Here is a tiny trained network, its code and every weight. The questions are about switching its units off for an input and a target symbol, where a switched-off unit gives its printed mean instead of its output.

import numpy as np


def w(rows, s, z=0):
    codes = np.array(rows[::2]) - 128.0
    scale = np.full(codes.shape[1], s)
    scale[-1] = z or s
    return codes * scale


def norm(h):
    return h / np.sqrt((h * h).mean(-1, keepdims=True) + 1e-5)


def f(y):
    return np.maximum(y, 0)


def softmax(a):
    e = np.exp(a - a.max(-1, keepdims=True))
    return e / e.sum(-1, keepdims=True)


def log_softmax(a):
    a = a - a.max(-1, keepdims=True)
    return a - np.log(np.exp(a).sum(-1, keepdims=True))


def net(x, mask):
    ids = ['αβζηλμξπστφ'.index(c) for c in x.split()]
    T = len(ids)
    res = E[ids] + P[:T]
    q, k, v = (norm(res) @ M[0].T for M in (Q, K, V))
    z = softmax(np.where(np.tri(T) > 0, q @ k.T / 2**0.5, -1e9)) @ v
    res = res + np.where(mask[0], z, O[0][:, -1]) @ O[0][:, :-1]
    y = f(norm(res) @ A[0][:, :-1].T + A[0][:, -1])
    res = res + np.where(mask[1:13], y, B[0][:, -1]) @ B[0][:, :-1]
    return log_softmax(norm(res)[-1] @ U[:, :-1].T + U[:, -1])


Q, K, V, O, A, B = {}, {}, {}, {}, {}, {}
E = w([
[99,88,163,68,142,194,179,160,193,87],'α',
[142,148,121,167,147,141,195,243,62,143],'β',
[192,169,82,183,109,109,85,125,67,77],'ζ',
[222,152,134,237,249,132,158,98,75,101],'η',
[211,88,186,126,146,139,176,178,198,172],'λ',
[101,158,59,134,102,207,154,160,81,109],'μ',
[147,145,119,161,121,189,200,141,137,205],'ξ',
[122,121,221,121,185,199,128,100,42,78],'π',
[118,211,76,122,201,193,93,190,185,152],'σ',
[44,66,148,194,158,129,107,46,81,145],'τ',
[64,167,96,57,118,112,200,54,128,95],'φ',
],0.016)
P = w([
[160,91,119,187,95,176,158,147,157,53],'0',
[159,114,121,166,32,172,210,172,129,135],'1',
[199,45,73,182,115,254,144,113,162,30],'2',
[114,138,139,162,142,133,138,134,151,79],'3',
[134,152,136,127,89,129,188,144,89,169],'4',
[155,96,96,128,190,177,109,91,112,86],'5',
[68,170,160,120,195,74,105,125,124,119],'6',
[94,166,147,81,143,78,133,120,78,195],'7',
[138,105,108,101,217,152,92,85,92,111],'8',
[39,186,170,134,189,88,101,151,134,114],'9',
[129,148,138,123,89,126,185,152,88,171],'10',
],0.019)
Q[0] = w([
[129,35,52,144,223,230,2,88,148,38],'H0',
[101,154,109,133,133,95,117,149,116,119],'H0',
],0.061)
K[0] = w([
[1,209,139,58,208,51,77,79,92,176],'H0',
[111,152,116,157,120,178,80,150,113,109],'H0',
],0.052)
V[0] = w([
[71,20,129,169,102,71,163,84,101,120],'H0',
[125,116,8,110,150,23,216,104,176,112],'H0',
],0.013)
O[0] = w([
[110,24,69,2,249,42,114,112,83,120,200],'H0',
[166,159,81,143,151,112,175,43,160,65,2],'H0',
],0.0071,0.0034)
A[0] = w([
[171,121,114,102,67,82,157,110,154,206,27],'N0',
[115,144,138,129,151,116,157,98,165,60,37],'N1',
[72,119,125,138,154,136,174,130,208,161,73],'N2',
[117,104,181,160,150,108,74,129,151,66,38],'N3',
[59,138,129,167,173,128,108,156,165,69,65],'N4',
[69,87,149,220,112,71,129,128,138,125,25],'N5',
[55,126,100,38,23,137,174,82,144,161,75],'N6',
[99,100,61,97,3,77,146,58,129,212,3],'N7',
[103,129,191,54,54,92,164,112,137,82,133],'N8',
[84,118,106,176,104,66,42,132,179,91,69],'N9',
[133,170,109,114,134,104,102,202,189,91,135],'N10',
[70,172,50,69,36,106,121,136,131,102,133],'N11',
],0.03,0.005)
B[0] = w([
[119,96,143,98,192,159,74,127,137,114,170],'N0',
[100,155,65,113,79,122,101,124,109,128,190],'N1',
[149,154,160,131,189,101,141,109,90,148,221],'N2',
[143,136,130,91,136,144,147,161,161,166,193],'N3',
[141,130,202,184,173,96,116,154,108,119,248],'N4',
[117,84,66,79,142,85,116,112,109,128,211],'N5',
[38,184,28,202,172,92,138,112,144,196,228],'N6',
[211,70,254,159,38,155,174,167,179,67,206],'N7',
[112,108,142,56,111,163,155,97,90,52,189],'N8',
[113,159,182,154,211,134,156,135,118,70,157],'N9',
[113,109,114,93,68,124,152,83,179,148,194],'N10',
[194,151,139,61,160,105,65,164,107,112,192],'N11',
],0.034,0.011)
U = w([
[77,121,191,70,70,153,176,83,49,88,103],'α',
[105,68,129,161,48,44,155,146,112,124,166],'β',
[118,184,113,102,160,113,198,170,190,31,47],'ζ',
[164,175,61,150,132,61,122,246,164,177,48],'η',
[180,161,111,52,116,123,157,99,187,202,138],'λ',
[241,130,161,117,105,110,46,135,112,76,85],'μ',
[230,154,105,178,165,138,183,80,47,140,84],'ξ',
[55,132,154,78,90,185,146,254,101,207,125],'π',
[63,144,180,221,108,198,54,64,196,155,233],'σ',
[121,26,101,76,218,135,63,82,150,104,109],'τ',
[43,161,50,151,119,137,94,58,126,122,254],'φ',
],0.0083,0.0059)

Each question gives the input, a string of symbols that net reads in full, and the target symbol t.
The units are the heads (2 rows each of Q, K, V and O) and the neurons (one row each of A and B). Each row of codes is followed by its name. A weight is (code - 128) times the scale printed after its matrix; where a second scale follows, it is the last column's (O, A, B and U).
mask holds one flag per unit, heads first, then neurons. A switched-off unit (its flag False) gives its mean, the last column of its rows in O or B, instead of its output. The means were averaged over made-up inputs and are rounded, as every weight is.
A unit's drop is (log p(t) with every unit on - log p(t) with that unit switched off) / (log p(t) with every unit on - log p(t) with every unit switched off).
The circuit of an input: a set's keep is (log p(t) with only the set's units on - log p(t) with every unit switched off) / (log p(t) with every unit on - log p(t) with every unit switched off). Starting from the 12 units with the biggest drops (on a tie, the unit counted first), units are removed one at a time, each time the one whose removal leaves the highest keep (on an exact tie, the one counted first), for as long as the keep stays at least 0.8.
circuit, biggest first: the units of the circuit, biggest drop first
most important unit: the unit with the biggest drop
k most important neurons: the k neurons with the biggest drops, biggest first
drop of u: that unit's drop, to one decimal
input φ ξ τ π τ σ λ τ ζ β, target β: most important unit => N10
input σ σ η β μ ξ α φ π, target φ: circuit, biggest first => H0, N1
input σ φ τ τ ζ μ β, target β: 2 most important neurons => N6, N5
input ζ τ ξ ξ β, target π: 2 most important neurons => N6, N4
input τ ξ φ φ ζ ζ τ τ λ τ β, target π: 3 most important neurons => N6, N4, N2
input μ μ ξ β φ λ β μ, target η: 3 most important neurons => N6, N11, N7
input φ β η φ λ μ, target φ: 2 most important neurons => N1, N7
input σ τ ζ σ ζ ξ, target σ: 2 most important neurons => N11, N5
input μ ξ ζ σ τ ξ λ, target λ: 2 most important neurons => N10, N3
input τ ξ τ σ ξ φ φ τ β, target φ: 3 most important neurons => N1, N7, N11
input τ ζ π ξ ζ π η, target η: 2 most important neurons => N3, N1
input σ σ φ λ, target λ: 2 most important neurons => N10, N6
input ξ α α, target ξ: 4 most important neurons => N6, N2, N7, N11
input τ β β, target τ: circuit, biggest first => H0
input π σ σ ζ β φ α τ τ ξ, target ξ: 2 most important neurons => N2, N6
input σ φ μ β φ σ ξ σ λ, target σ: drop of N7 => 0.1
input μ ζ π ζ ξ ξ β ζ, target μ: drop of N11 => 0.2
input ζ τ ζ ξ ζ φ, target φ: drop of N1 => 0.1
